Below is a small trained network, with its code and all its weights. Each question gives an input and a target symbol and asks what happens when units are switched off, that is, made to give their printed mean instead of their output.

import numpy as np


def w(rows, s, z=0):
    codes = np.array(rows[::2]) - 128.0
    scale = np.full(codes.shape[1], s)
    scale[-1] = z or s
    return codes * scale


def f(y):
    return np.maximum(y, 0)


def softmax(a):
    e = np.exp(a - a.max(-1, keepdims=True))
    return e / e.sum(-1, keepdims=True)


def log_softmax(a):
    a = a - a.max(-1, keepdims=True)
    return a - np.log(np.exp(a).sum(-1, keepdims=True))


def net(x, mask):
    ids = ['ΔΠαβγθστ'.index(c) for c in x.split()]
    T = len(ids)
    res = E[ids] + P[:T]
    q, k, v = (res @ M[0].T for M in (Q, K, V))
    z = softmax(np.where(np.tri(T) > 0, q @ k.T / 3**0.5, -1e9)) @ v
    res = res + np.where(mask[0], z, O[0][:, -1]) @ O[0][:, :-1]
    y = f(res @ A[0][:, :-1].T + A[0][:, -1])
    res = res + np.where(mask[1:9], y, B[0][:, -1]) @ B[0][:, :-1]
    return log_softmax(res[-1] @ U[:, :-1].T + U[:, -1])


Q, K, V, O, A, B = {}, {}, {}, {}, {}, {}
E = w([
[249,111,87,153,190],'Δ',
[156,216,91,162,137],'Π',
[92,154,10,100,141],'α',
[28,178,163,46,89],'β',
[89,178,219,94,194],'γ',
[152,181,151,129,254],'θ',
[121,214,112,150,118],'σ',
[190,157,156,13,11],'τ',
],0.015)
P = w([
[185,191,100,248,53],'0',
[164,187,105,206,77],'1',
[158,170,115,172,87],'2',
[154,149,122,145,99],'3',
[148,131,125,126,109],'4',
[142,114,130,111,120],'5',
[142,98,133,96,126],'6',
[140,85,136,87,130],'7',
[136,72,139,78,137],'8',
[133,58,140,70,143],'9',
[131,45,145,62,146],'10',
[128,36,148,55,150],'11',
],0.011)
Q[0] = w([
[172,143,200,78,45],'h1',
[133,171,252,154,195],'h1',
[105,147,119,157,143],'h1',
],0.022)
K[0] = w([
[54,47,130,157,79],'h1',
[151,159,249,151,160],'h1',
[134,192,97,104,131],'h1',
],0.019)
V[0] = w([
[115,91,211,141,40],'h1',
[230,187,118,163,77],'h1',
[213,37,93,1,184],'h1',
],0.0085)
O[0] = w([
[162,127,2,125,52,42],'h1',
[174,151,151,38,125,254],'h1',
[170,196,177,125,88,119],'h1',
],0.0097,0.0054)
A[0] = w([
[192,84,72,228,158,163],'n1',
[108,96,133,120,102,105],'n2',
[149,174,118,149,138,19],'n3',
[135,127,142,123,145,2],'n4',
[110,223,124,209,105,80],'n5',
[198,82,59,250,164,143],'n6',
[133,177,102,193,108,137],'n7',
[121,225,137,206,103,204],'n8',
],0.028,0.0056)
B[0] = w([
[56,228,77,157,179,217],'n1',
[88,79,101,156,138,170],'n2',
[76,115,175,158,109,253],'n3',
[88,115,116,136,85,253],'n4',
[191,59,140,154,51,164],'n5',
[254,27,143,114,71,201],'n6',
[92,124,172,121,150,144],'n7',
[182,145,66,133,156,247],'n8',
],0.032,0.0036)
U = w([
[195,155,61,171,168,180],'Δ',
[87,214,126,107,255,199],'Π',
[170,33,228,58,199,194],'α',
[105,81,68,127,100,69],'β',
[150,111,119,126,142,6],'γ',
[147,108,118,129,139,1],'θ',
[150,100,124,126,137,12],'σ',
[150,146,94,89,76,45],'τ',
],0.0093,0.0076)

Each question gives the input, a string of symbols that net reads in full, and the target symbol t.
The units are the heads (3 rows each of Q, K, V and O) and the neurons (one row each of A and B). Each row of codes is followed by its name. A weight is (code - 128) times the scale printed after its matrix; where a second scale follows, it is the last column's (O, A, B and U).
mask holds one flag per unit, heads first, then neurons. A switched-off unit (its flag False) gives its mean, the last column of its rows in O or B, instead of its output. The means were averaged over made-up inputs and are rounded, as every weight is.
A unit's drop is (log p(t) with every unit on - log p(t) with that unit switched off) / (log p(t) with every unit on - log p(t) with every unit switched off).
The circuit of an input: a set's keep is (log p(t) with only the set's units on - log p(t) with every unit switched off) / (log p(t) with every unit on - log p(t) with every unit switched off). Starting from all 9 units, units are removed one at a time, each time the one whose removal leaves the highest keep (on an exact tie, the one counted first), for as long as the keep stays at least 0.8.
units of the circuit, in order: the units of the circuit, biggest drop first
k most important neurons: the k neurons with the biggest drops, biggest first
drop of u: that unit's drop, to one decimal
input τ γ σ α γ τ, target α: units of the circuit, in order -> (n1 h1)
input θ θ Δ θ, target α: 2 most important neurons -> (n1 n8)
input τ β Δ γ Δ γ θ, target Δ: units of the circuit, in order -> (n6 n1 h1)
input θ Δ Δ Δ τ Δ γ Π α, target Δ: most important neuron -> (n8)
input σ τ σ, target Π: units of the circuit, in order -> (h1 n6 n5)
input Δ τ Π Δ β Δ θ, target Δ: units of the circuit, in order -> (n8 h1)
input Δ γ Π θ β Δ Π, target Π: 3 most important neurons -> (n6 n5 n4)
input α α α Δ Δ σ Π Δ θ Δ γ, target Δ: units of the circuit, in order -> (h1 n8)
input Π Δ Δ γ θ γ Δ β α τ Δ θ, target Π: units of the circuit, in order -> (h1 n5 n1)
input Δ Δ β τ, target β: units of the circuit, in order -> (h1 n2)
input Δ σ σ, target Π: 3 most important neurons -> (n6 n5 n4)
input γ Δ Δ Δ σ α θ Δ Π Π θ, target Π: 2 most important neurons -> (n6 n5)
input γ Δ σ θ Π Δ θ σ σ, target α: 3 most important neurons -> (n1 n8 n4)
input Π β γ β θ θ γ Δ Δ, target Π: drop of n1 -> 0.7
input α γ Δ Δ β, target β: drop of h1 -> 1.4
input τ Π Δ τ Δ γ σ Π Π, target α: drop of n1 -> 1.5
input Δ β Δ τ β Δ Δ σ, target Δ: drop of n4 -> 0.1
